Here are made-up objects, facts about them, and rows of numbers that follow some of those facts. Name the object behind each unnamed row.

Named rows:
[ -2 -17   7   6  -3  16 -12  12   3   7  -1  -6 -10 -19 -12  15 -13  -8
   0   4  -5 -14  10  -7 -16  24 -11   1  16 -24  -4 -13   0 -17  -6  13
   4  29 -17  -9   3  -6   3  21  -4 -11 -12  -7 -17  21  16]: lutre
[-18 -17  41   8   5  49 -12  -6 -16 -17  -1  11  42  36  -3 -18   6   7
 -15  51  -7 -13  -1  39 -17  36  62   3   1  23 -14  31  33 -17  -6  11
   7  10  23  -5   4  34   5  -5  -4  12  17  12 -13  -4  -5]: podumel
[ -7  -1  34   7  43  -4 -11  -2 -14 -11  -1  -4 -13 -18 -12 -18 -15  -7
 -16   9  27 -14  18 -17  -2   3  -2  29   4 -22 -13 -12   0 -17  -6  -4
   5   4 -11  -5   4  -5   4  -2  -3   1  -8  -7 -10  15  25]: sakla
[-22 -12  23  11  22   8 -12  -6   0 -21   1 -11  50  22  13 -18   7   8
 -14  -5 -10 -14  -1  18 -16   4  15  14   0  41 -14  68  38 -15  -6  18
   6   3  12  -8   4  22   3  -4  -2  13  22  -9  13  -3 -10]: vafi
[-18 -21  23   6  21  -1  -7  -7  -8 -21   4  -9  45  37   4 -20 -10  14
 -14 -10 -11 -10  -1  18 -15  24  18   8   0  23 -14  48  10 -16  -9  35
   5   2   8  -7   2  47   5  -5   1  -3 -11  -8   6  -2 -10]: skoven
[-20  -3  14  21  33   4 -11  -7   6 -18  -2  -9  39  40  21 -20 -10   7
 -14 -15 -11 -11  -1  31 -17   5   4  12   1  41 -15  73  33 -16  -9  16
   5   2  12  -8   9  32   3  -4  -4  13  12 -10  28  -3 -10]: basam
[-20  -8  43   7   4  12 -10  -6 -10  -6  -1  -6  22  57  14 -20  -9  10
 -16   2  -9 -12  -1  32 -15  43  24   9   0  37 -12  55   4 -13  -6  12
   4  24  18  -7   1  45   6  -5   1   1  -6  -8  -3  -3  -8]: deflu
[-20 -17   3  32  13   0  -9  -2 -15 -21   0 -10 108  -4  -9 -18  35  -7
  -7 -15  -9  61   2   1 -18  53  12  72   9  65 -12  43   2   2  -3 -14
   8  18  48  -9   2   4  35  -6  -3   6  43  -6  -6  -4  -8]: brumi
[ -7  -9  -6   6  10   0 -10  -2  -5  -8  -1 -10 -11 -18 -11  16 -16  -7
 -13 -16  14 -11  11 -17   2   7 -19   5  10 -24 -12 -12  -1 -13 -10  10
   7   6  -7   0   7  -5   4   7  -4 -11 -12  -8 -14  21   9]: trefla
[-11   0 -12  21  -2  28 -13   5  43 -11  -1  -9 -13 -18  -8  -9  -4  -9
  34  -6  -4 -15  10   4 -12  -2 -23   3  20 -16   9   3   0 -14  -7   9
   4  10 -20  20   9  -6   2   3  -5 -11 -12  -9  -8  28  -8]: zuzas
[-13 -11 -15   9   2   1 -12  10  19 -16  -3  -9 -12 -17 -11  12 -15  -8
   5 -17  -1 -12   8  -9  -7  -2 -25   0  20 -25  -6  -9  -1 -18  -7  -2
   5   3 -18  25   9  -6   3   1  -2  -7 -11  -8   0  11  -4]: sugrik
[-21   5  87   8  -2  -1  -8  -6  19 -18   0  -9  24 -15  12  55  63  63
 -12  -7 -10  10  -1 -18 -15  -2   0  74   1  42  -9  76  10 -16  -8 -13
   9   2  37  -7   4   1   6  16  -3 -12  23  -6  13  -3  -8]: nifa
[-16 -20 -10   5  -2  -2  -8   9   8 -16   7  -8 -13 -20 -12   3 -16  -8
 -11 -14   0 -13   8 -13 -13  10 -22   2  10 -25   1 -20   0 -16  -8  21
   4   2 -22   0   2  -6   4  13  -2 -13  -9  -8 -12   3  -8]: ruflon
[-19 -22  22  10  29   1  -5  -6  -3 -18   1  -9  58  41   6 -20  -8   3
 -14  -9 -10 -13  -1  27 -14  26  22   3   2  20 -14  57  17 -15  -8  46
   5   3  -1  -6   1  53   5  -3   6  -6  -8 -11   4  -3  -9]: nadrik
[-20 -17   8   9  -6  28 -11  -9  15  -2   0  -9  13  28  20  20  -7  -7
 -13 -16  -6 -10  -1  31 -16  47  10   1   3  28 -14  53   0 -16  -8  34
   4  54  19  -8   1  54   6  -1  -5 -12 -12  -7 -12  -4 -10]: plidul
[-20  18  -7   9  -1   1 -12  -6  20 -17  -2  -5 -12  -2  21  80   8  68
 -15 -17  -6  10  -1  -3  -6  -1 -16  22   2  59 -15  30  -1 -14  18   1
   6  22  57  -8   2  15   9  -4   0  -9  -8  -6  23  -4  -8]: kloklos
[-15 -20 -12   8   0  -2  -7  10  10 -15   7  -8 -12 -18 -13   0 -16  -7
  -9 -15   2 -14   9 -11 -14   9 -22   3  10 -25   2 -17   1 -17  -9  24
   5   3 -20   1   2  -6   5  12  -1 -13 -10 -10 -13   3  -4]: tabron

Some facts about the objects:
grofaras: belongs to class; geni: points at; rusko: is of sort
baklol | grofaras d | geni klifil | rusko g
basam | grofaras b | geni dristel mafis pevol | rusko g
baski | grofaras d | rusko i
bebapu | grofaras b | geni roster totral | rusko g
bedritu | grofaras c | rusko g
bestas | grofaras b | rusko g
brenek | grofaras a | rusko g
brirer | grofaras a | rusko g
broba | grofaras c | rusko k
brobraflos | grofaras a | rusko k
brumi | grofaras e | geni druzuna flonotri plisi gobir | rusko g
busterom | grofaras d | rusko i
dabronul | grofaras d | rusko j
dakidis | grofaras e | geni stiklen vumen kogiru | rusko k
deflu | grofaras b | geni drili padram | rusko k
deral | grofaras a | geni kezem tradi skotrigrum vazan | rusko g
diploves | grofaras a | rusko h
dofi | grofaras a | rusko g
dreklas | grofaras a | geni flonotri | rusko g
dremo | grofaras a | rusko j
drili | grofaras e | rusko j
dristel | grofaras a | rusko h
drostir | grofaras b | geni klegra pumil muvum | rusko g
drulan | grofaras b | rusko h
druzuna | grofaras f | rusko i
filan | grofaras a | geni busterom | rusko i
flelo | grofaras e | rusko g
fletrur | grofaras a | rusko k
flilum | grofaras a | rusko i
flipli | grofaras d | rusko h
floben | grofaras a | rusko g
flonotri | grofaras b | rusko h
fogo | grofaras a | geni moskal gregir | rusko i
gafam | grofaras b | geni gibre bedritu tabron | rusko g
gamo | grofaras b | rusko i
gamos | grofaras a | rusko h
gavaklu | grofaras d | rusko h
gebame | grofaras a | rusko h
gekle | grofaras d | geni zodol floben brenek veru | rusko g
gesku | grofaras b | rusko j
gezer | grofaras a | rusko j
gibre | grofaras f | rusko g
gobir | grofaras b | rusko i
gregir | grofaras a | rusko h
grifla | grofaras a | rusko i
grikin | grofaras f | rusko j
gripom | grofaras a | rusko g
grodruk | grofaras e | rusko g
gustir | grofaras b | geni stiklen stakek | rusko g
kebe | grofaras c | geni gavaklu troklen vazan | rusko j
kesto | grofaras d | rusko i
kezem | grofaras b | rusko i
kiskel | grofaras b | rusko g
klebrur | grofaras c | geni klumolar tuklekle | rusko h
klegra | grofaras c | rusko i
klidrak | grofaras f | rusko g
klifil | grofaras c | rusko g
klifo | grofaras b | rusko j
kloklos | grofaras a | geni baski kezem gavaklu | rusko g
klumolar | grofaras a | rusko g
kogiru | grofaras b | rusko h
kograk | grofaras b | rusko g
kopos | grofaras f | geni zubran sestum | rusko h
kuvuti | grofaras f | rusko h
litek | grofaras d | rusko k
loflas | grofaras c | rusko h
luskim | grofaras d | rusko i
lutre | grofaras a | rusko k
mafis | grofaras c | rusko i
mafozo | grofaras b | geni gesku | rusko k
mikis | grofaras a | geni gamo | rusko h
moskal | grofaras c | rusko i
mugriste | grofaras f | rusko h
muloske | grofaras e | rusko h
muvum | grofaras b | rusko g
nadrik | grofaras b | geni gezer luskim | rusko i
nebrim | grofaras a | geni nokiru luskim brirer | rusko k
nifa | grofaras f | geni dofi kezem plisi | rusko g
noflan | grofaras b | rusko g
nokiru | grofaras b | rusko g
noplum | grofaras a | rusko h
nunes | grofaras a | geni piflin dofi drulan roster skotrigrum | rusko j
padram | grofaras a | rusko k
pestum | grofaras d | rusko i
pevol | grofaras b | rusko g
piflin | grofaras f | rusko h
plafle | grofaras b | rusko k
platutro | grofaras b | rusko k
plesodes | grofaras c | rusko j
plidul | grofaras a | geni zinun mugriste | rusko k
plipak | grofaras e | geni grodruk brobraflos | rusko g
plisi | grofaras a | rusko i
ploklis | grofaras c | rusko g
podumel | grofaras c | geni sakla broba dofi bestas lutre | rusko k
pumil | grofaras b | rusko j
putrak | grofaras a | rusko g
ragra | grofaras b | rusko h
ranon | grofaras d | rusko g
regrul | grofaras a | geni skotrigrum gregir | rusko k
rofar | grofaras b | geni sule dabronul gobir | rusko i
roster | grofaras d | rusko h
ruflon | grofaras a | rusko i
runok | grofaras c | rusko k
sakla | grofaras b | rusko h
sase | grofaras c | geni gamo fletrur kuvuti gebame kiskel | rusko k
saster | grofaras a | rusko h
sestum | grofaras c | rusko g
siklu | grofaras b | geni skeskul zuzas floben klidrak | rusko h
skedekel | grofaras a | geni grifla klifo | rusko h
skeklam | grofaras a | geni zuzas ragra | rusko g
skekol | grofaras a | geni nokiru tebro kograk | rusko i
skeskul | grofaras a | rusko g
skotrigrum | grofaras c | rusko h
skoven | grofaras b | geni flipli loflas | rusko i
soduro | grofaras a | geni gamos troklen | rusko g
soker | grofaras a | geni sule platutro klifo vazan gobir | rusko i
stakek | grofaras a | rusko g
statram | grofaras c | rusko i
stiklen | grofaras a | rusko g
stogo | grofaras a | rusko j
stunu | grofaras a | rusko i
sugrik | grofaras a | rusko g
sule | grofaras a | rusko i
tabron | grofaras a | rusko i
tebofe | grofaras f | rusko i
tebro | grofaras c | rusko g
totral | grofaras c | rusko h
tradi | grofaras d | rusko g
tradras | grofaras e | geni stogo pumil gavaklu flilum stakek | rusko g
tragu | grofaras b | rusko g
trefla | grofaras a | rusko h
troklen | grofaras c | rusko h
tuklekle | grofaras a | rusko g
vafi | grofaras b | geni kesto lutre | rusko g
vazan | grofaras c | rusko k
veru | grofaras e | rusko i
vopil | grofaras a | rusko i
vumen | grofaras a | rusko i
zalim | grofaras a | geni sugrik dristel platutro flilum diploves gripom kogiru | rusko k
zenum | grofaras b | geni grikin brobraflos muvum | rusko i
zeski | grofaras a | geni noplum pevol litek | rusko k
zinun | grofaras b | rusko k
zodol | grofaras a | rusko h
zubran | grofaras a | rusko g
zuzas | grofaras a | rusko j

Which object is each row?
No name comes twice in this set of rows, the named rows included.
[-19 -11  30   8  13   9 -12  -8   0 -20   1 -10  48   9  10 -16  17  16
 -15   3  -9 -13  -1   8 -19  -1  21  16   0  43 -13  65  40 -16  -5  22
   6   4  15  -6   2  15   7  -4  -4  16  26  -8   9  -5  -9]	bebapu
[-12  -4  21  16  -2   6 -11  10  -9  -5   4  -8  10  70  13 -20 -15  35
 -16 -19 -10 -13   0  43 -16  43  18  12   2  73 -11  43  -1  -9  -9  62
   7  52  22 -10   1  71   5  -3   0   1 -11  -7  16  -1  -9]	dakidis
[-14  26 -13   9  -4   2   3   2  -8 -18  34   4  -7 -19 -11  60 -12   4
 -17 -14  -8  10   0  -3  53  -2 -24   5   7 -24 -13 -19   1 -12  39 -10
  34  30  22  26   2  -4   6  -3  -1 -11 -11  -6   0  12  -7]	gavaklu
[-17  -3  19  10  -2  -2 -12  -7 -13 -21  14  45 -10  -7 -10 -19 -16  25
 -17  34  -7   2   3   5  24  25   3  19  14 -22 -12 -18   0 -15  -8 -11
   6  26  13  -1   5  -6  20  -5  -4  31 -10  -8  -1  10  -3]	vazan
[-20   4 -11   7  -5   3 -13  -7  28 -18   0 -10  -9  11  26  42  -8  23
 -15 -17  -6  13   0  20 -18   2 -19   6   2  43 -15  51   4 -13   7  11
   4  23  37  -3   5  27   6  -5  -2 -12  -7  -8  20  -3  -8]	soduro
[-20 -12  16   8  -2  59 -10  -8  38 -17   2 -11  27 -19  14  70  82  24
 -16  12  -8 -14  -3 -10 -16  -2  21   3   0  67   2  50  24 -16  -6  43
   9   6  15  -5   2  -1   9  12  -1 -11  24  -5 -14  -6  -9]	nunes
[-18  48  -1   9  -5  13 -12  -7  -9 -15   2  29 -10  66  24 -18   3  87
 -14   3  -5  41   0  44  12  -3  -4  35   2  69 -12  13   4 -16   1 -13
   5  26  52   7   4   9   6   0   0  34   9  -8  49  -3  -6]	kebe
[-21  -6  18  15  26   5 -11  -8   1 -20  -3  -9  39  31  14 -20  -3  10
 -15 -11 -11 -10  -1  22 -18   4   8  16   0  40 -14  66  32 -17  -9  10
   7   1  15 -10   5  25   5  -3  -4  15  18 -11  21  -2  -9]	gafam
[-13 -19  25  11  59   1 -12  -6 -12  -4  -2  -8  17 -18 -10 -19 -15  -5
 -15 -11  28  23   7 -18  -9  38  -6  54  24 -25 -12  -6  -1 -13  -7 -11
   4   2   1  -7   3  -5  33  -1  -3  -5   0  -9 -15  18   6]	flonotri
[-20 -22 -12  27  -1   1  -9  -4   7 -18  -3  -8  70 -10   9  26  26  -6
   4 -18  -9  49   1  15 -17  36  -9  11  19  24 -11  64   8 -17  -8 -11
   6  20  30  -9  15  12   4  -2  -3 -12  15  -7 -10  -4  -8]	dreklas

Now the same objects, written a new way:
Known rows:
[  3 -25  22   5  25  20  52 -58 -23  -2  -2 -23  18]: brenek
[  1  -9 -14  -1  13  -1  -3 -28   9  -6  -8  -6  16]: filan
[  4   5  16  -6  13 -13 -22  -5   6  -8 -10 -16   9]: trefla
[  1 -37  23 -23 -19  11  43  26  14 -17  -9   5   5]: plisi
[  7  -1  32  -7 -33  -7  18  31  14  -6 -23   3   8]: roster
[-22  -1 -35 -18  18   1 -41  -9  25   4   8 -14 -18]: zalim
[ -2 -18 -21  -2  -1   0  15   1  13 -10 -21  -2  11]: fogo
[-15  15 -19  10  11  -9 -40  18  17  15  13   3 -11]: dakidis
[  7  -4   1  -9  18  25  19 -23 -11  -7  11 -10   5]: tuklekle
[  1 -27  24   4  27  18  59 -63 -22  -1  -3 -21  18]: skeskul
[  2   5 -12   4 -19   1  -2 -20  17   0 -13   9  22]: pestum
[ 11  10  -4  -8  26  13 -10  -7  -6 -11  -6  -8  12]: gezer
[  4  20  25  -3  -9 -12 -21  -6  18   0 -15  -4  16]: flipli
[  4   5 -36   6  17   0 -34 -24  10 -13 -11  -8  20]: skekol
[  3 -21  32  28   8  -9  39 -27  -2  11  -1   8  25]: veru
[ 10  15 -11  -7  22  26  -6 -15 -11 -13  13 -14   6]: brirer
[ 12   8   8   9  -4  -5 -11   2 -13  -2   8  18  12]: gamo

Which object is each row?
No name comes twice in this set of rows, the named rows included.
[ -2  12   9 -16  -3  -1 -23  23  -3   6  13  16 -22]	pumil
[  7   8   7   7   2  -3  -6  -1 -15   3  -7  11   0]	gesku
[  5  -6   0  12 -19   4  39  23 -26  -3   3   8  -8]	bestas
[ -9  -5   3 -10   5 -25 -20   9  19  -3 -14 -13  -6]	skedekel
[-15   1 -22  22 -12   6  28  48 -18 -14   6  21 -18]	nifa
[ 2 18 -1  9 13 10  2 15 -9  4 24  7 -2]	grodruk
[-16  -3 -36  17  -6  -3  32  26  -4   6   0  10 -15]	brumi
[ -1 -22  12 -23  -2   5  14   4  16  -9   0   3   6]	grifla
[ -2   0   8 -15 -23   8  16   0  11   2 -20  10   3]	dabronul
[ -5 -10  23   6 -15   0  22  52  -3 -14  12  37   3]	druzuna
[ -7  29   9  31  14 -24 -42  21  -8  -8  -1  15   1]	kopos
[ -5  -3  10 -35   9   9  -9  11  12  -7   4  -2 -12]	stogo
[-11 -15 -26   8 -20 -23  -9  14  11   5  -8  17 -12]	rofar
[  2 -22  25 -10 -38  -8  33  43  -1  -2  -2  30  -3]	kezem

